Here is a tiny trained network, its code and every weight. The questions are about switching its units off for an input and a class, where a switched-off unit gives its printed mean instead of its output.

import numpy as np


def w(rows, s, z=0):
    codes = np.array(rows[::2]) - 128.0
    scale = np.full(codes.shape[1], s)
    scale[-1] = z or s
    return codes * scale


def norm(h):
    return h / np.sqrt((h * h).mean(-1, keepdims=True) + 1e-5)


def f(y):
    return y / 2 * (1 + np.tanh(0.7978845608 * (y + 0.044715 * y**3)))


def log_softmax(a):
    a = a - a.max(-1, keepdims=True)
    return a - np.log(np.exp(a).sum(-1, keepdims=True))


def net(x, mask):
    res = np.array(x, float).reshape(1, 2) / 4 @ E
    u = 0
    for l in range(2):
        y = f(norm(res) @ A[l][:, :-1].T + A[l][:, -1])
        res = res + np.where(mask[u : u + 11], y, B[l][:, -1]) @ B[l][:, :-1]
        u += 11
    return log_softmax(norm(res)[-1] @ U[:, :-1].T + U[:, -1])


A, B = {}, {}
E = w([
[111,180,224,78,159,54,137,186,98,198,98,135],'x0',
[168,221,141,208,254,54,154,50,85,116,192,93],'x1',
],0.0072)
A[0] = w([
[128,140,137,145,188,67,111,172,254,79,43,158,161],'0.n1',
[149,164,135,143,165,106,112,118,189,112,106,113,226],'0.n2',
[83,119,145,102,106,148,129,86,69,143,166,148,76],'0.n3',
[136,106,129,162,122,144,128,125,141,107,136,107,229],'0.n4',
[120,142,110,113,133,78,119,117,144,132,91,179,98],'0.n5',
[121,112,108,150,153,134,116,125,160,112,117,158,136],'0.n6',
[157,125,120,129,142,120,142,137,99,133,156,122,200],'0.n7',
[112,113,113,111,94,141,129,107,69,164,139,120,152],'0.n8',
[128,131,164,126,84,168,153,89,26,162,195,82,246],'0.n9',
[144,129,138,104,101,153,118,142,154,126,125,116,158],'0.n10',
[124,136,156,91,93,164,142,128,37,188,180,84,171],'0.n11',
],0.0092,0.0012)
B[0] = w([
[101,69,107,175,100,169,171,103,35,127,170,147,182],'0.n1',
[83,81,113,138,133,108,125,185,179,104,64,188,255],'0.n2',
[112,116,154,172,157,128,128,142,150,117,115,85,120],'0.n3',
[65,135,121,48,105,93,171,104,1,158,160,194,248],'0.n4',
[97,45,130,160,120,133,188,146,73,93,200,95,156],'0.n5',
[86,144,138,78,95,105,162,106,15,173,157,162,192],'0.n6',
[117,106,124,102,132,120,132,166,176,86,102,186,198],'0.n7',
[124,153,137,162,201,122,125,156,167,74,126,180,160],'0.n8',
[103,124,101,107,126,116,106,164,169,96,90,173,204],'0.n9',
[100,124,110,197,231,41,153,156,173,67,99,197,237],'0.n10',
[100,80,116,170,120,192,125,101,50,123,176,194,214],'0.n11',
],0.0055,0.0026)
A[1] = w([
[167,128,53,162,101,195,125,37,138,106,175,60,107],'1.n1',
[95,125,117,139,154,118,154,134,124,99,129,171,100],'1.n2',
[147,132,126,166,153,100,127,111,127,127,130,105,86],'1.n3',
[123,137,114,156,150,138,165,81,84,122,179,118,179],'1.n4',
[147,92,146,85,47,190,111,172,178,156,94,74,38],'1.n5',
[123,133,157,110,127,104,133,155,131,156,109,118,182],'1.n6',
[152,171,234,96,117,125,126,152,84,217,141,61,6],'1.n7',
[189,215,126,171,200,102,121,62,166,117,156,54,91],'1.n8',
[123,146,128,111,138,120,132,137,139,117,120,125,77],'1.n9',
[127,193,113,17,89,96,114,122,142,163,87,140,72],'1.n10',
[156,73,133,244,149,222,108,116,146,93,173,98,190],'1.n11',
],0.011,0.0014)
B[1] = w([
[103,157,169,75,122,137,182,95,1,154,206,146,227],'1.n1',
[160,145,143,124,118,113,100,104,120,172,127,89,253],'1.n2',
[97,61,151,87,57,189,136,206,149,132,97,143,162],'1.n3',
[120,105,125,140,126,148,108,161,184,112,97,142,235],'1.n4',
[126,147,171,191,201,125,117,168,182,113,115,126,211],'1.n5',
[139,140,13,102,92,160,127,42,147,67,150,134,169],'1.n6',
[125,144,119,74,91,152,153,50,17,146,207,137,187],'1.n7',
[121,100,132,178,150,146,95,186,220,105,76,135,241],'1.n8',
[109,30,108,174,65,164,130,139,73,160,130,125,128],'1.n9',
[173,121,136,166,133,86,97,110,131,168,113,81,146],'1.n10',
[175,158,107,104,110,52,98,83,121,180,101,84,164],'1.n11',
],0.0098,0.0074)
U = w([
[74,101,170,183,174,169,85,209,229,97,74,178,224],'0',
[76,153,141,64,106,170,157,61,9,136,212,175,206],'1',
[169,130,128,136,104,54,54,81,125,213,84,78,162],'2',
[133,137,100,79,134,135,178,133,155,70,143,44,19],'3',
[147,149,97,122,107,150,172,142,129,88,122,89,13],'4',
[135,144,124,97,107,137,201,122,179,90,153,58,2],'5',
[125,176,108,114,92,139,190,128,148,68,111,63,15],'6',
],0.011,0.0032)

Each question gives the input, the list of numbers given to net, and the class t.
The units are the neurons (one row each of A and B). Each row of codes is followed by its name. A weight is (code - 128) times the scale printed after its matrix; where a second scale follows, it is the last column's (A, B and U).
mask holds one flag per neuron, layer by layer. A switched-off neuron (its flag False) gives its mean, the last column of its row in B, instead of its output. The means were averaged over made-up inputs and are rounded, as every weight is.
A unit's drop is (log p(t) with every unit on - log p(t) with that unit switched off) / (log p(t) with every unit on - log p(t) with every unit switched off).
The circuit of an input: a set's keep is (log p(t) with only the set's units on - log p(t) with every unit switched off) / (log p(t) with every unit on - log p(t) with every unit switched off). Starting from the 12 units with the biggest drops (on a tie, the unit counted first), units are removed one at a time, each time the one whose removal leaves the highest keep (on an exact tie, the one counted first), for as long as the keep stays at least 0.8.
units of the circuit, in order: the units of the circuit, biggest drop first
unit that matters most: the unit with the biggest drop
k most important neurons: the k neurons with the biggest drops, biggest first
top k neurons in layer l: the k neurons of layer l with the biggest drops, biggest first
drop when u is switched off: that unit's drop, to one decimal
input [-8,8], class 0: units of the circuit, in order : 1.n8
input [2,3], class 2: 2 most important neurons : 0.n2, 1.n2
input [7,-6], class 1: 3 most important neurons : 1.n7, 0.n2, 1.n8
input [6,-5], class 1: top 2 neurons in layer 0 : 0.n2, 0.n9
input [-3,-3], class 2: 3 most important neurons : 1.n1, 0.n10, 1.n8
input [-3,-2], class 2: top 3 neurons in layer 0 : 0.n4, 0.n11, 0.n1
input [-1,0], class 2: 2 most important neurons : 1.n10, 1.n1
input [0,-3], class 2: 2 most important neurons : 0.n10, 1.n1
input [-1,-2], class 2: 2 most important neurons : 1.n1, 1.n2
input [-2,-3], class 2: 3 most important neurons : 0.n10, 1.n1, 1.n8
input [-3,0], class 2: 2 most important neurons : 0.n4, 1.n10
input [7,-5], class 1: drop when 1.n7 is switched off : 0.7
input [-7,8], class 0: drop when 1.n8 is switched off : 4.0
input [0,1], class 2: unit that matters most : 1.n8
input [-8,-2], class 1: drop when 0.n11 is switched off : 0.0
input [1,0], class 2: drop when 1.n11 is switched off : 0.7
